Below is a small trained network, with its code and all its weights. Each question gives an input and a class and asks what happens when units are switched off, that is, made to give their printed mean instead of their output.

import numpy as np


def w(rows, s, z=0):
    codes = np.array(rows[::2]) - 128.0
    scale = np.full(codes.shape[1], s)
    scale[-1] = z or s
    return codes * scale


def norm(h):
    return h / np.sqrt((h * h).mean(-1, keepdims=True) + 1e-5)


def f(y):
    return np.maximum(y, 0)


def log_softmax(a):
    a = a - a.max(-1, keepdims=True)
    return a - np.log(np.exp(a).sum(-1, keepdims=True))


def net(x, mask):
    res = np.array(x, float).reshape(1, 8) / 4 @ E
    u = 0
    for l in range(2):
        y = f(norm(res) @ A[l][:, :-1].T + A[l][:, -1])
        res = res + np.where(mask[u : u + 5], y, B[l][:, -1]) @ B[l][:, :-1]
        u += 5
    return log_softmax(norm(res)[-1] @ U[:, :-1].T + U[:, -1])


A, B = {}, {}
E = w([
[144,96,93,159,83],'x0',
[125,180,131,111,161],'x1',
[136,156,147,117,141],'x2',
[2,145,23,101,147],'x3',
[137,114,111,143,108],'x4',
[157,94,91,165,74],'x5',
[125,11,161,84,153],'x6',
[206,130,69,83,214],'x7',
],0.0074)
A[0] = w([
[156,132,138,82,101,4],'L0N0',
[163,65,191,121,135,134],'L0N1',
[192,2,76,57,160,154],'L0N2',
[74,133,146,103,193,180],'L0N3',
[133,172,79,100,114,72],'L0N4',
],0.009,0.0046)
B[0] = w([
[103,191,80,175,89,128],'L0N0',
[211,146,93,3,73,218],'L0N1',
[206,183,163,124,192,253],'L0N2',
[165,50,50,151,75,218],'L0N3',
[100,108,77,43,121,154],'L0N4',
],0.0077,0.0055)
A[1] = w([
[184,136,143,132,114,187],'L1N0',
[102,65,96,122,74,74],'L1N1',
[157,180,205,251,154,213],'L1N2',
[124,149,233,127,88,253],'L1N3',
[169,137,145,192,99,83],'L1N4',
],0.013,0.0036)
B[1] = w([
[116,121,46,49,150,249],'L1N0',
[71,88,191,136,167,196],'L1N1',
[131,73,130,157,254,222],'L1N2',
[55,44,86,161,104,255],'L1N3',
[74,99,141,152,132,183],'L1N4',
],0.0085,0.0063)
U = w([
[116,74,156,162,112,255],'0',
[154,104,80,46,9,241],'1',
[214,115,81,96,137,57],'2',
[249,137,182,62,95,4],'3',
[27,186,141,171,35,5],'4',
],0.011,0.0035)

Each question gives the input, the list of numbers given to net, and the class t.
The units are the neurons (one row each of A and B). Each row of codes is followed by its name. A weight is (code - 128) times the scale printed after its matrix; where a second scale follows, it is the last column's (A, B and U).
mask holds one flag per neuron, layer by layer. A switched-off neuron (its flag False) gives its mean, the last column of its row in B, instead of its output. The means were averaged over made-up inputs and are rounded, as every weight is.
A unit's drop is (log p(t) with every unit on - log p(t) with that unit switched off) / (log p(t) with every unit on - log p(t) with every unit switched off).
The circuit of an input: a set's keep is (log p(t) with only the set's units on - log p(t) with every unit switched off) / (log p(t) with every unit on - log p(t) with every unit switched off). Starting from all 10 units, units are removed one at a time, each time the one whose removal leaves the highest keep (on an exact tie, the one counted first), for as long as the keep stays at least 0.8.
circuit, biggest first: the units of the circuit, biggest drop first
most important unit: the unit with the biggest drop
top k neurons: the k neurons with the biggest drops, biggest first
top k neurons in layer l: the k neurons of layer l with the biggest drops, biggest first
drop of u: that unit's drop, to one decimal
input [5,0,-8,0,8,-7,-7,-4], class 0: circuit, biggest first => [L0N1, L1N2]
input [1,8,2,-8,-6,5,3,-7], class 1: circuit, biggest first => [L0N1, L1N3]
input [-2,0,5,-8,-3,-7,-6,-5], class 0: circuit, biggest first => [L1N3]
input [2,6,3,-5,-6,-4,1,-1], class 1: circuit, biggest first => [L0N1, L0N2, L1N3, L1N2]
input [4,7,6,-5,8,7,-2,-4], class 0: circuit, biggest first => [L1N2, L1N4]
input [4,-7,0,0,3,-3,6,7], class 3: circuit, biggest first => [L0N2, L1N3]
input [-8,8,1,-5,-8,-3,-8,-3], class 0: circuit, biggest first => [L1N2, L1N3]
input [0,1,-5,-4,-4,5,6,2], class 3: top 2 neurons => [L0N2, L0N1]
input [-8,5,3,-8,-4,-1,5,-4], class 1: circuit, biggest first => [L0N1, L1N3, L0N2, L1N2]
input [3,5,3,-1,1,-1,2,-1], class 1: top 2 neurons => [L1N2, L0N2]
input [7,-8,-5,2,-2,-8,-1,-2], class 4: top 2 neurons in layer 1 => [L1N2, L1N0]
input [7,2,8,-4,6,2,-5,-7], class 0: top 2 neurons => [L1N2, L0N1]
input [-5,-7,0,-7,-1,-5,4,-7], class 1: drop of L0N1 => 1.0
input [-7,-2,8,-4,-1,1,-5,-6], class 0: drop of L1N2 => 0.6
input [3,-2,-6,1,2,8,-8,-2], class 4: most important unit => L0N2
input [5,7,-2,0,-5,5,-3,-5], class 0: drop of L1N2 => 0.5
input [8,-1,8,0,4,-4,-4,-2], class 0: drop of L0N1 => 1.5
